What can hang from each mark:
E: A F Q Z
G: D J M
F: E G N
M: E Q
Q: G J
A: Z
Z: N

Known rows, with every way that one mark hangs from another:
{G D {M E {Q J}}}: [-0.59,0.43,2.70,1.83,-0.53,-1.64,1.81,4.62,0.38,-1.36,0.89,2.22,-0.82,0.34,-2.34,-0.10,1.35,-1.41,-2.15,-0.03,0.51,-0.54,-0.18]
{F {E A Q Z} {G J M} N}: [-0.17,3.04,0.99,0.61,-0.28,-0.56,-2.07,-2.42,-0.69,-0.76,-1.61,0.94,-1.36,-2.17,0.16,-1.66,-0.76,1.71,1.63,-2.25,2.51,2.59,-2.30]
{M {Q G}}: [0.47,-1.10,0.77,1.15,-1.29,-1.21,-0.56,2.46,0.56,-0.75,2.98,-1.52,0.31,-1.39,1.05,1.40,1.04,-1.75,1.23,-3.36,-3.24,0.27,-1.72]
{F {E A} {G D} N}: [1.23,2.49,2.24,2.13,-0.17,1.55,-1.68,-1.65,-0.16,-0.58,0.66,-0.58,-0.15,-2.17,0.81,-1.07,-1.55,0.44,4.00,-2.32,2.45,8.09,-2.52]
{Q {G {M {E {A Z} F}}} J}: [-3.41,-2.18,-1.20,-0.62,-1.72,0.14,-0.05,1.54,0.57,-0.60,3.35,1.73,0.44,-1.65,-0.83,-1.42,0.19,-2.19,-4.11,-2.93,2.42,-0.13,-0.74]
{Q {G D J {M E}}}: [1.59,1.15,3.47,2.09,-0.58,1.05,2.55,3.46,0.20,-1.42,3.64,2.66,-0.58,0.98,-1.00,0.58,-0.50,-2.75,1.35,-0.74,0.75,3.31,-1.66]
{G D}: [0.88,0.65,-0.01,2.46,-1.25,-0.88,0.28,0.46,0.94,-0.70,3.59,0.02,-0.27,-0.16,0.51,0.36,0.97,-2.05,2.78,-2.01,-0.40,2.04,-1.54]
{F {E {A Z}} G N}: [-0.07,0.79,0.72,0.98,-0.41,0.54,-3.68,-1.53,0.24,0.57,2.58,-1.15,-0.05,-3.47,0.31,-1.02,-1.99,0.66,2.66,-4.33,3.43,4.81,-2.12]
{Q G J}: [-1.24,-2.38,-2.39,1.24,-1.06,0.03,-0.03,3.30,0.14,-1.00,2.76,-2.51,0.52,-1.83,2.57,0.54,0.18,-3.69,1.69,-3.88,-1.14,0.33,-1.30]
{Q {G D M} J}: [-0.18,0.53,1.07,2.05,-0.66,0.61,1.64,2.30,-0.01,-1.66,3.17,-0.36,0.18,-0.30,1.21,-0.18,1.81,-3.22,3.27,-1.46,0.26,2.45,-1.16]
{Q {G {M {E A {F N} Z}}} J}: [-2.69,-1.40,-1.67,-0.70,-1.36,-0.96,-0.76,1.66,-0.64,-1.23,-0.49,1.03,0.24,-2.23,0.86,-2.01,0.23,-0.94,-3.33,-2.51,2.30,2.64,-0.99]
{E A {F G} {Z N}}: [-1.83,0.35,-5.80,0.65,-2.37,-0.81,-2.94,-2.10,1.39,-0.60,2.84,-1.35,0.44,-2.41,2.37,-0.61,0.07,0.86,-1.47,-4.27,-0.84,0.72,-3.26]
{Q {G D} J}: [-0.24,-0.87,-0.51,2.26,-0.81,1.07,0.92,2.59,0.26,-0.90,3.76,-1.91,0.00,-0.86,1.53,-0.15,0.89,-3.66,3.03,-2.84,-1.09,1.55,-1.51]
{E {A Z} {F G N}}: [-1.45,-0.10,-2.15,0.97,-1.65,0.29,-3.27,-3.07,0.80,0.10,3.78,0.04,0.52,-2.79,1.45,-0.90,-0.58,1.09,0.89,-4.22,1.33,3.54,-1.84]
{G D J {M E Q}}: [1.36,1.78,4.39,2.27,-0.60,-1.16,2.38,3.44,0.30,-1.25,1.79,3.65,-1.40,1.48,-3.36,0.38,0.48,-0.70,-0.92,0.26,0.55,0.02,-1.04]
{F E {G D J} N}: [2.50,3.15,2.46,3.77,0.57,2.28,-0.95,0.61,-0.83,-0.63,2.66,-0.37,-1.02,-1.57,0.43,-0.51,-2.78,-0.10,5.28,-1.91,2.42,6.68,-2.61]
{Q {G {M {E A {Z N}}}} J}: [-1.82,-1.30,-2.93,-0.69,-1.20,-1.06,-0.22,3.76,0.77,-1.01,-0.09,-0.77,-0.05,-1.69,0.74,-0.58,-0.30,-1.79,-3.08,-3.53,1.68,-0.60,-1.78]
{Q {G D {M {E A}}} J}: [-1.13,-0.55,1.76,0.40,-0.93,0.90,2.31,2.73,0.34,-1.50,0.86,1.42,0.17,-0.01,-0.35,-0.90,0.53,-2.82,-0.66,-1.36,1.50,2.60,-1.15]
{G D {M {E A Z} {Q J}}}: [-2.15,0.14,2.57,0.12,-1.18,-2.44,1.55,2.22,0.52,-0.68,-0.92,2.54,-1.13,0.00,-3.23,-1.81,2.25,-0.41,-3.35,-0.82,1.05,-2.48,-0.58]
{A Z}: [-0.54,-1.17,-1.38,1.40,-1.63,-1.81,-1.68,0.58,1.33,0.45,5.22,-0.62,-0.28,-1.50,0.03,0.47,0.42,-1.70,1.81,-3.90,0.24,-1.14,-0.88]

Rows:
[1.24,2.53,-0.32,1.44,-1.09,0.54,0.15,-1.76,1.57,-0.78,3.37,0.25,-1.72,0.27,-0.82,-0.40,0.69,-0.68,2.02,-3.31,0.97,-1.52,-2.28]
{E {A {Z N}} {Q {G D J M}}}
[0.77,-0.94,1.13,1.55,-0.95,-0.32,0.39,2.51,0.05,-0.77,2.66,-1.12,-0.40,-0.65,0.31,1.16,0.13,-1.73,1.68,-3.29,-2.61,-1.28,-2.06]
{M {Q {G J}}}
[-0.61,0.16,-2.06,0.86,-1.24,-3.19,-2.61,0.07,0.38,-0.04,0.83,-1.20,-1.21,-2.30,0.22,-0.63,0.68,-1.12,-0.25,-2.99,-0.62,-0.61,-1.49]
{F {E Q Z}}
[1.76,3.02,-1.07,2.00,-1.08,-0.73,0.11,0.31,0.83,-1.36,2.54,-0.34,-1.85,0.22,0.78,0.21,1.37,-1.12,2.47,-2.37,-1.00,-0.85,-2.46]
{E {Q {G D J M}} {Z N}}
[-2.99,-0.75,-3.74,0.26,-2.19,-0.21,-0.25,-2.02,0.46,-0.71,1.45,-0.71,-0.73,-1.25,0.82,-2.36,2.58,-1.81,-1.26,-3.18,-2.06,-1.87,-1.84]
{E A F {Q {G D} J} Z}
[-0.14,-0.66,1.47,2.12,-0.66,0.10,0.95,3.13,0.20,-0.85,2.87,-1.79,-0.33,-0.82,0.46,0.16,1.57,-2.62,1.99,-2.65,-2.49,-0.48,-1.37]
{M {Q {G D} J}}
[-2.51,1.75,1.04,1.66,-1.37,0.64,0.77,-1.36,0.37,-1.86,1.51,1.89,0.48,-0.64,-0.65,-1.54,2.43,0.66,-0.70,-0.68,-0.25,0.88,-1.63]
{E A {F {G D {M {Q J}}}}}
[-0.43,-2.35,1.42,-0.46,-1.41,-0.97,0.29,2.82,0.87,-0.62,0.75,0.36,0.26,-1.16,-0.58,0.75,-0.17,-1.44,-2.96,-3.27,-1.96,0.45,-1.75]
{M {E A} {Q G}}
[-2.66,-1.49,-2.31,-0.46,-1.28,-2.38,0.63,1.70,0.79,-1.55,-2.15,1.83,-0.51,-0.40,-0.49,-0.46,0.56,-1.66,-4.35,-1.51,0.95,-1.47,-0.11]
{G {M {E A {Q J}}}}
[0.92,-0.35,3.40,0.84,-0.93,0.91,2.15,2.53,0.47,-0.61,1.42,1.62,-1.04,0.67,-2.45,-0.14,-0.62,-1.39,-0.88,-2.20,-1.23,0.09,-2.25]
{M {E A} {Q {G D J}}}
[-0.34,0.34,-3.62,0.22,-1.31,-2.13,-2.67,0.05,0.96,0.07,0.13,-2.24,-0.86,-2.61,0.26,-1.13,-0.75,-0.31,-0.95,-4.20,2.14,0.34,-2.74]
{F {E A {Z N}}}
[0.37,1.96,1.31,1.07,0.16,0.76,-0.22,-0.49,-0.77,-1.75,-1.92,-0.71,-0.96,-1.83,0.55,-1.77,0.39,-1.26,2.21,-1.68,2.77,4.76,-1.28]
{F {E A {Q {G D M} J}} N}
[-1.54,1.76,-4.62,0.87,-2.08,-1.09,-3.01,-3.76,2.12,-1.12,3.22,0.65,-0.04,-1.85,0.93,-0.14,1.03,1.41,-1.77,-3.38,0.20,-0.35,-1.89]
{E {A {Z N}} {F {G M}} Q}
[-1.12,1.17,0.38,2.18,-0.43,-0.08,0.96,2.34,0.61,-1.79,1.59,1.94,-0.35,-0.13,0.25,0.16,0.55,-1.46,-0.48,-0.41,-0.66,1.76,-0.61]
{F {G D {M {E {Q J}}}}}
[-0.23,1.90,0.26,2.27,-1.14,2.16,-1.35,-3.38,0.44,0.04,4.81,1.45,-0.77,-1.10,-0.39,-1.76,-0.95,1.13,2.62,-3.16,2.05,3.18,-2.42]
{E {A Z} {F {G D J} N}}
[-2.39,-1.91,-5.33,0.79,-1.55,-3.22,-1.86,4.43,0.85,-0.58,1.86,-0.74,-1.01,-2.05,-0.74,-0.45,-0.02,-0.40,-6.71,-3.20,-0.98,-4.50,-1.13]
{M {E F {Z N}} {Q J}}
[-0.14,-1.53,2.07,1.68,-0.58,0.01,1.32,5.41,0.24,-0.80,2.53,-0.38,-0.48,-0.60,-0.85,0.29,0.33,-2.77,-1.07,-2.25,-1.96,-0.27,-1.12]
{M E {Q {G D} J}}
[-2.81,-0.22,-3.12,1.84,-1.55,-0.62,-0.86,0.96,0.68,-0.72,2.64,1.18,-0.78,-1.13,0.18,-1.28,0.73,-0.97,-3.21,-1.98,-2.06,-0.55,-1.46]
{M {E {F {G D}} {Q J} Z}}
[-1.43,-2.34,-0.51,-0.36,-2.05,-0.91,-0.22,1.67,0.65,-0.94,1.56,0.99,0.55,-1.39,-0.54,0.05,-0.08,-0.97,-4.94,-2.80,-2.28,0.53,-1.87]
{M {E A F} {Q G}}
[1.17,2.43,1.96,2.69,-0.86,-0.10,1.96,0.42,0.23,-1.43,3.38,2.03,-1.00,1.16,-0.90,0.07,0.85,-1.50,3.48,-0.49,1.41,1.59,-1.47]
{G D J M}
[-0.09,-0.22,-3.67,0.68,-1.98,-0.17,-1.64,-0.78,2.24,-0.40,4.33,0.35,-1.00,-0.98,-0.48,-0.51,-0.40,-0.92,-3.72,-3.93,-0.58,-0.03,-2.13]
{M {E {A {Z N}} F {Q {G D}}}}
